In the rows, 128 means zero.
Each row of numbers stands for one element and depends on some of the facts below. Use the named rows to name the rest.

Some facts about the elements:
morur -Ψ-> tuson; morur -Ψ-> klustodak; morur -Ψ-> rezes; fatis -Ψ-> toflofo; bamek -Ψ-> stonal
bamek -Ψ-> brobo; brobo -Ψ-> dranul; stestak -Ψ-> flalan; fleflom -Ψ-> tritur; fleflom -Ψ-> sutim
misker -Ψ-> tritur; misker -Ψ-> plaklal; fevun -Ψ-> klaklam; fevun -Ψ-> dranul; bifi -Ψ-> skefli
bifi -Ψ-> tama; skudu -Ψ-> bruflol; luzam -Ψ-> lisko; luzam -Ψ-> dranul; skuzok -Ψ-> muflal
brebak -Ψ-> klaklam; brebak -Ψ-> drufofun; drestur -Ψ-> mabrek; drestur -Ψ-> fleflom; ploval -Ψ-> dropan
rele -Ψ-> vager; rele -Ψ-> ristur; rele -Ψ-> rezes; paske -Ψ-> mino; favo -Ψ-> vabe
vabe -Ψ-> flaton; vabe -Ψ-> lofer; kluvom -Ψ-> toflofo; tugrak -Ψ-> fupatron; gestaklim -Ψ-> dranul
zudrum -Ψ-> luzam; stufa -Ψ-> luzam; stufa -Ψ-> zudrum; vafa -Ψ-> gurur; vafa -Ψ-> kluvom
klustodak -Ψ-> grobin; klustodak -Ψ-> madrabrik; sudrokur -Ψ-> luzam; sudrokur -Ψ-> sokun; sudrokur -Ψ-> troflar
flaton -Ψ-> tratra; flaton -Ψ-> sekar; gizuk -Ψ-> bozuk; flegras -Ψ-> postur; flegras -Ψ-> rele
getuk -Ψ-> stufa; getuk -Ψ-> mabrek; getuk -Ψ-> dapes; getuk -Ψ-> madrabrik; tever -Ψ-> dranul
tever -Ψ-> brire; tever -Ψ-> kloki; skipel -Ψ-> postur; mostas -Ψ-> skefli; mostas -Ψ-> livak
luflun -Ψ-> troflar; luflun -Ψ-> madrabrik; vilos -Ψ-> fatis; vilos -Ψ-> bamek; muflal -Ψ-> sudrokur
muflal -Ψ-> brire; grobin -Ψ-> luzam; grobin -Ψ-> nobrane; tuva -Ψ-> mino; madrabrik -Ψ-> zabak
madrabrik -Ψ-> stufa; sogres -Ψ-> gizuk; zili -Ψ-> dilik; zili -Ψ-> bamek; pagi -Ψ-> tuson
pagi -Ψ-> vager; pagi -Ψ-> troflar; pagi -Ψ-> stostil; bruflol -Ψ-> tratra; bruflol -Ψ-> livak
bruflol -Ψ-> fatis; riklu -Ψ-> tese; riklu -Ψ-> vabe; riklu -Ψ-> skirel; stomok -Ψ-> mino
stomok -Ψ-> flaton; livak -Ψ-> tugrak; skuvor -Ψ-> dranul; kodror -Ψ-> plaklal; kodror -Ψ-> draplobros
tomer -Ψ-> gurur; tomer -Ψ-> dilik; puges -Ψ-> pegruk; redrom -Ψ-> rele; zabak -Ψ-> luzam
zabak -Ψ-> sokun; zabak -Ψ-> brobo; lofer -Ψ-> stufa; lisko -Ψ-> dranul; lisko -Ψ-> brobo
drimu -Ψ-> staflo; drimu -Ψ-> rele; drimu -Ψ-> stoflal; draplobros -Ψ-> kabadi; nipil -Ψ-> flaton
staflo -Ψ-> stonal; staflo -Ψ-> draplobros; staflo -Ψ-> drufofun; trodagin -Ψ-> dranul; trodagin -Ψ-> fevun
trodagin -Ψ-> biril; gutrak -Ψ-> skibar; druken -Ψ-> dropan; zitastus -Ψ-> puges; ristur -Ψ-> klaklam
ristur -Ψ-> tuson; ristur -Ψ-> rezes; zogror -Ψ-> vager; zogror -Ψ-> vabe; zogror -Ψ-> vilos
zogror -Ψ-> sutim; kebrur -Ψ-> tugrak; kebrur -Ψ-> klaklam; bozuk -Ψ-> lisko; bozuk -Ψ-> dripleze
bozuk -Ψ-> zili; kabadi -Ψ-> nobrane; kabadi -Ψ-> brire; plaklal -Ψ-> flalan; plaklal -Ψ-> bozuk
grasis -Ψ-> gestaklim; nobrane -Ψ-> lisko; nobrane -Ψ-> dripleze; nobrane -Ψ-> brire; nobrane -Ψ-> brobo
skirel -Ψ-> dropan; skirel -Ψ-> tomer; skirel -Ψ-> muflal; skirel -Ψ-> ploval; dropan -Ψ-> tratra
dropan -Ψ-> stufa; dropan -Ψ-> sudrokur; dropan -Ψ-> bamek; soki -Ψ-> klaklam; kloki -Ψ-> troflar
dripleze -Ψ-> dranul; sutim -Ψ-> luzam; flalan -Ψ-> fupatron; flalan -Ψ-> bamek; fupatron -Ψ-> rezes
tratra -Ψ-> sekar; tratra -Ψ-> fatis; klaklam -Ψ-> bruskomek; fladur -Ψ-> sokun; vager -Ψ-> lisko
vager -Ψ-> stostil; mebus -Ψ-> rekol; mebus -Ψ-> flalan; mebus -Ψ-> stostil; rekol -Ψ-> brobo
gopupe -Ψ-> bozuk; gopupe -Ψ-> gutrak; skefli -Ψ-> skuzok; brire -Ψ-> stonal; vebrir -Ψ-> luzam
vebrir -Ψ-> sogres; trotrazi -Ψ-> vager; stostil -Ψ-> dripleze; stostil -Ψ-> dilik; libabres -Ψ-> brebak
libabres -Ψ-> gakurin; suflin -Ψ-> vafa; tese -Ψ-> klustodak; morur -τ-> nipil; tonasen -τ-> zogror
bamek -τ-> klagruven; kalus -τ-> nobro; brobo -τ-> deflor; zatrum -τ-> pegruk; fleflom -τ-> kloki
fevun -τ-> kleval; dilik -τ-> tiplol; skibar -τ-> kluvom; dufla -τ-> plagu; pubrestus -τ-> zudrum
skuzok -τ-> deklebim; brebak -τ-> klaklam; zadro -τ-> sutim; plugropim -τ-> luzam; ploval -τ-> brire
bipal -τ-> reze; faflim -τ-> dripleze; stoflal -τ-> rebrin; tugrak -τ-> siklel; braplipos -τ-> tritur
gestaklim -τ-> sogres; stesen -τ-> klestik; zazen -τ-> trodagin; drobrim -τ-> tese; nobro -τ-> gopupe
greson -τ-> plema; vafa -τ-> mino; rebrin -τ-> gestaklim; tramim -τ-> skipel; tiplol -τ-> soki
siklel -τ-> biril; getuk -τ-> skuzok; tever -τ-> faflim; skipel -τ-> grasis; trosil -τ-> drobrim
luflun -τ-> ligrus; madrok -τ-> stoflal; gruplan -τ-> redrom; sekar -τ-> zabak; muflal -τ-> kodror
skeko -τ-> luflun; sogres -τ-> tramim; bruflol -τ-> riklu; tesi -τ-> bruskomek; klagruven -τ-> gurur
riklu -τ-> tuson; klestik -τ-> flaton; stomok -τ-> tama; skuvor -τ-> libabres; poflor -τ-> stonal
tomer -τ-> rele; puges -τ-> skesak; redrom -τ-> paske; zabak -τ-> bozuk; lofer -τ-> staflo
toflofo -τ-> klugil; nipil -τ-> tonor; dapes -τ-> koge; netrek -τ-> lustodra; plema -τ-> kebrur
staflo -τ-> zabrel; trodagin -τ-> getuk; gutrak -τ-> bipal; punum -τ-> zadro; zitastus -τ-> trotrazi
gramul -τ-> netrek; kebrur -τ-> sutri; bozuk -τ-> remer; kabadi -τ-> zitastus; lustodra -τ-> suflin
sutri -τ-> drestur; plaklal -τ-> pubrestus; grasis -τ-> mezaron; ligrus -τ-> misker; nobrane -τ-> grosam
kubrul -τ-> dapes; skirel -τ-> gramul; gurur -τ-> kubrul; briladi -τ-> tesi; tuson -τ-> skuvor
kaze -τ-> kabadi; gebrik -τ-> vagrar; kloki -τ-> dreva; sutim -τ-> fevun; postur -τ-> foge
bedrol -τ-> stostil; fupatron -τ-> trosil; vagrar -τ-> sogul; klaklam -τ-> bamek; vager -τ-> greson
plagu -τ-> draplobros; rezes -τ-> vafa; deflor -τ-> poflor; mebus -τ-> tugrak; turom -τ-> troflar
rekol -τ-> rugrenel; gopupe -τ-> gutrak; skefli -τ-> zaplos; brire -τ-> punum; gakurin -τ-> muflal
vebrir -τ-> bifi; kleval -τ-> gakurin; tama -τ-> zili; klugil -τ-> zazen; putrimu -τ-> tratra
suflin -τ-> mostas; sogul -τ-> kaze; stonal -τ-> kalus

Known rows:
gebrik: [111 115 135 139 132 112 125  99 137 125 145 138 119 133 112 137 153 126
 115 129 135 155 130 115 130 108  94 116 140]
suflin: [120 123 130 115 136  97 148 113 157 126 158 128 130 138 112 136 133 101
 123 119 124 135 139 130 136 113 113 117 119]
vafa: [122 123 128 118 138  98 147 116 160 128 159 128 133 137 109 134 134 106
 121 118 125 132 145 128 138 114 114 113 122]
rezes: [112 129 150 130 131 114 125  88 117 137 150 139 125 126 113 148 159 117
 115 135 131 165 138 124 128 115  95 108 122]
rele: [127 152 166  85 148  96 156 100 132 150 165 133 147 130 118 156 135  70
 125 131 117 148 159 155 128 119 111 106  87]
kluvom: [119 122 115 101 134 101 156 132 172 119 147 126 145 140 114 116 129  90
 130 117 126 120 154 136 135 112 122 125 119]
tomer: [126 118 135 135 148  96 138 102 157 128 165 127 127 139 106 143 141 126
 109 116 130 143 138 119 144 119 105 104 122]
skirel: [117 113 102 149 120  86 144 112 170 113 170 120 112 141  89 143 126 134
 115 104 117 137 130 118 145 115 122 105 123]
faflim: [114 115 130 125 130 117 135 108 137 124 139 135 126 141 117 117 144 108
 127 125 133 139 138 124 126 108 110 126 135]
rekol: [130 124 137 136 154  84 136  90 150 130 168 111 108 156 116 146 119 128
 117  98 122 135 120 112 154 113 107 112 135]
skuzok: [124 121 119 122 128  89 154 116 157 119 162 119 118 149  96 135 119 105
 125 105 113 131 136 132 134 111 122 116 118]
nobro: [131 124 122 105 116 124 117  81 124 142 104 159 115 165 154  65 113 143
 127 114 152 182 185  87 177 117 192  87 123]
plagu: [115 117 129 123 131 117 137 108 136 124 139 134 127 143 117 115 145 107
 126 124 131 139 139 126 127 106 110 126 136]
dufla: [112 114 136 139 131 114 126  97 135 126 145 136 122 134 114 131 152 126
 116 127 136 150 131 117 133 112 101 118 140]
mabrek: [116 115 128 124 131 116 138 109 138 123 137 135 126 141 118 115 144 105
 127 126 134 137 138 123 128 107 109 124 137]
zabrel: [119 116 128 109 132 116 145 118 139 121 132 132 132 149 117 104 134  86
 136 123 129 126 147 134 123 104 116 136 132]
zabak: [134 107 125 105 140  69 171 116 161 136 167 146 106 167 133 136 126  99
 125 116 128 119  88 125 153  97 140 124 153]
plaklal: [150 123 167 131 177  91 136  96 158 140 170 130 140 142 110 154 146 120
  99 118 136 146 150 122 145 123  93  94 114]
lisko: [ 95 146 148  97 165  92 124  89 151 141 163  87 115 150 164 148 102 108
 135  95 115 128 108 106 170 105  91 140 145]
stestak: [132 126 141 118 153  94 148 108 156 131 160 125 136 145 110 136 133 104
 117 114 126 134 149 132 138 117 112 109 116]
gizuk: [147 125 160 110 174  96 148 105 160 138 161 131 145 144 118 139 140 100
 112 119 135 133 151 130 141 117 103 107 116]

Name these rows:
No name comes twice in this set of rows, the named rows included.
[114 120 129 128 125 115 136 103 129 123 141 131 124 141 113 121 139 107
 128 123 131 141 139 127 126 108 112 124 132] => drufofun
[147 121 133 112 162  93 159 121 169 121 157 114 137 165 107 115 114  90
 126  99 124 110 157 137 136 111 119 118 117] => zili
[111 131 121 113 126  98 147 111 155 127 161 125 136 129 107 143 132 106
 121 120 120 138 147 131 138 117 118 111 109] => livak
[128  96 108  96 123  68 185 134 172 134 165 171 113 151 133 140 145  99
 123 137 133 120  82 130 152  97 158 116 155] => stufa
[136 115 133 105 125 129 117  75 131 152  90 155 117 157 159  58 124 157
 129 108 148 173 176  97 185 127 195  90 113] => kalus
[106 108  79 108 120 105 156 157 211 102 145 124 156 125 105 107 131 103
 129 117 129 109 165 127 138 111 128 128 122] => tratra
[125 108 133 113 137  76 159 110 157 140 167 159 113 142 127 155 151 116
 113 135 134 141  94 121 154 105 128 107 146] => vebrir
[123 101  75 134 115  81 163 137 197 102 162 124 122 149  88 115 118 120
 124  99 120 111 134 120 147 111 145 113 130] => dropan
[139 134 182 119 179  89 135  86 146 150 174 133 133 139 127 170 145 115
 101 126 133 155 134 124 147 120  85  99 117] => vager
[134 132 155 107 153  93 151 101 144 143 165 135 137 138 116 150 139  98
 117 126 128 143 141 134 137 118 111 105 111] => pagi
[101 131 138  57 151  77 163 117 159 150 160 129 116 153 180 142 116  78
 141 123 123 114  81 125 165  93 127 148 160] => luzam
[ 80 152 130 103 101  96 142  99 126 134 167 124 117 114 109 175 133  95
 129 127 101 168 134 144 129 113 101 113  93] => klaklam
[ 70 143 132 100 130 124 108  95 133 131 137 101 121 127 160 132 127 112
 139 118 122 139 121 105 148 104  90 151 150] => dranul

The same elements again, as new rows of numbers:
Named rows:
reze: [111 125 140 117 130 136 128 139 116 118 128 126 121]
kaze: [112 172 143 206 110 192  76 151 138 133  51 128 138]
sutri: [161 125 118 128 112  91 118 125 129 137 152 130 176]
zadro: [139 137  98 129 159 161 166  97 126 139 152  79 144]
dropan: [132 121 143 115 133 133 128 140 121 108 123 131 135]
nobro: [ 47 162  86 168 127 151 125 134 139 212 155 116 103]
turom: [131 138 117 136 125 125 128 123 133 139 130 130 129]
libabres: [107  97 196  73 140  82 114  93 104 102 126 106 111]
favo: [125  85 170 102 134 149 110 137 124 129 121 123 145]
rebrin: [167  90 149 132 113 101 122 106 153 129 142 142 107]
tese: [131 121 146 111 133 133 126 137 119 106 121 131 132]
madrok: [140 126 124 136 122 120 127 119 139 137 133 132 124]
vebrir: [130 106 141 129 130 143 115 114 141 149 128 124 138]
flegras: [ 85 110 172 105 126 158  96 105  96 132 131 105  68]
tama: [108 130  80 234  79  97 196 139 131 115 171 152 150]
bedrol: [131 137 118 137 124 125 129 123 134 139 130 129 130]
skuzok: [105 156 121 122 106 130 162 105 161 126 115 144 102]
flaton: [129 117 139 102 120 135 123 162 113 123 120 129 138]
brobo: [122 142 114 141 128 129 127 121 139 147 134 128 127]
stesen: [132 138 116 136 125 124 128 123 135 140 131 129 130]
tugrak: [128 133 122 143 121 113 131 114 134 140 134 130 134]

Rows to name:
No name comes twice in this set of rows, the named rows included.
[112  97 181 118 133 163  98 128 120 120 105 118 128] => trotrazi
[117  66 167 141 112 126 135 130 120 118 148 129 165] => mostas
[115 170 143 198 113 182  82 143 138 126  57 128 135] => kabadi
[135 151 124 121 132 119 140 142 114  90 123 136 121] => troflar
[129 120 144 116 132 132 129 136 120 105 124 130 131] => sudrokur
[141 154 118 119 133 120 140 147 117  88 120 138 126] => mabrek
[181  73 156 129 112 105 120 103 162 121 144 148 101] => sogres
[ 94  58 158 183  96 132 162 134 121 113 159 135 156] => bifi
[127 121 139 117 134 125 131 144 109 101 122 138 121] => koge
[131 171 100 142 123 108 138 119 126 125 132 131 109] => rezes
[125 143 128 121 136  78 131 103 118 122 130 128 107] => brebak
[138 108 140 131 127 134 111 120 144 156 130 128 154] => riklu
[130 121 140 112 130 142 127 140 119 101 123 129 124] => gizuk

